Below are the code and all the weights of a small trained network. Each question names an input and a class and asks about switching units off, where a switched-off unit gives its printed mean instead of its output.

import numpy as np


def w(rows, s, z=0):
    codes = np.array(rows[::2]) - 128.0
    scale = np.full(codes.shape[1], s)
    scale[-1] = z or s
    return codes * scale


def f(y):
    return np.maximum(y, 0)


def log_softmax(a):
    a = a - a.max(-1, keepdims=True)
    return a - np.log(np.exp(a).sum(-1, keepdims=True))


def net(x, mask):
    res = np.array(x, float).reshape(1, 5) / 4 @ E
    y = f(res @ A[0][:, :-1].T + A[0][:, -1])
    res = res + np.where(mask, y, B[0][:, -1]) @ B[0][:, :-1]
    return log_softmax(res[-1] @ U[:, :-1].T + U[:, -1])


A, B = {}, {}
E = w([
[126,129,130,128],'x0',
[142,121,115,128],'x1',
[127,153,114,245],'x2',
[40,99,66,120],'x3',
[123,23,177,150],'x4',
],0.011)
A[0] = w([
[117,5,205,157,77],'N1',
[132,126,138,55,130],'N2',
[118,192,114,113,46],'N3',
[195,145,154,129,112],'N4',
[122,103,146,68,138],'N5',
[123,123,139,209,192],'N6',
[77,61,57,133,133],'N7',
[137,108,143,70,130],'N8',
[78,108,75,108,7],'N9',
[200,129,188,128,59],'N10',
[124,98,147,71,164],'N11',
[161,125,170,128,60],'N12',
[81,92,73,137,90],'N13',
[163,155,172,136,139],'N14',
[139,186,95,105,39],'N15',
[124,138,157,68,146],'N16',
[157,99,101,132,130],'N17',
],0.014,0.0019)
B[0] = w([
[251,255,127,22,246],'N1',
[147,85,72,179,189],'N2',
[166,199,111,74,164],'N3',
[62,54,174,128,180],'N4',
[145,101,77,186,186],'N5',
[199,109,17,227,186],'N6',
[86,120,208,114,204],'N7',
[137,113,87,204,182],'N8',
[65,64,184,121,174],'N9',
[32,40,213,108,194],'N10',
[193,116,67,211,189],'N11',
[113,60,174,101,163],'N12',
[71,97,164,119,181],'N13',
[72,91,154,151,172],'N14',
[179,207,174,46,168],'N15',
[113,107,39,172,180],'N16',
[111,129,104,104,142],'N17',
],0.008,0.013)
U = w([
[153,119,36,250,126],'0',
[180,198,125,46,233],'1',
[51,85,186,134,4],'2',
],0.016,0.0023)

Each question gives the input, the list of numbers given to net, and the class t.
The units are the neurons (one row each of A and B). Each row of codes is followed by its name. A weight is (code - 128) times the scale printed after its matrix; where a second scale follows, it is the last column's (A, B and U).
mask holds one flag per neuron, in row order. A switched-off neuron (its flag False) gives its mean, the last column of its row in B, instead of its output. The means were averaged over made-up inputs and are rounded, as every weight is.
A unit's drop is (log p(t) with every unit on - log p(t) with that unit switched off) / (log p(t) with every unit on - log p(t) with every unit switched off).
most important unit: the unit with the biggest drop
k most important neurons: the k neurons with the biggest drops, biggest first
drop of u: that unit's drop, to one decimal
input [1,-6,4,-1,-5], class 1: most important unit : N15
input [4,-2,-5,-6,2], class 2: 4 most important neurons : (N10 N6 N4 N12)
input [6,-1,-5,6,-3], class 2: 2 most important neurons : (N9 N6)
input [4,2,-8,5,-8], class 0: 3 most important neurons : (N1 N2 N16)
input [3,-1,-7,4,8], class 1: 3 most important neurons : (N1 N6 N7)
input [-7,-7,-6,-6,-6], class 0: 3 most important neurons : (N1 N16 N2)
input [2,-1,-4,-1,6], class 1: 2 most important neurons : (N1 N6)
input [6,-3,-1,-6,-5], class 2: 3 most important neurons : (N1 N4 N10)
input [-8,-8,-2,-3,7], class 1: drop of N1 : 1.7
input [1,5,1,3,4], class 1: drop of N1 : 0.3
input [-3,0,-4,-1,4], class 0: drop of N7 : 0.1
input [7,-4,-8,-7,-8], class 0: drop of N8 : 0.2
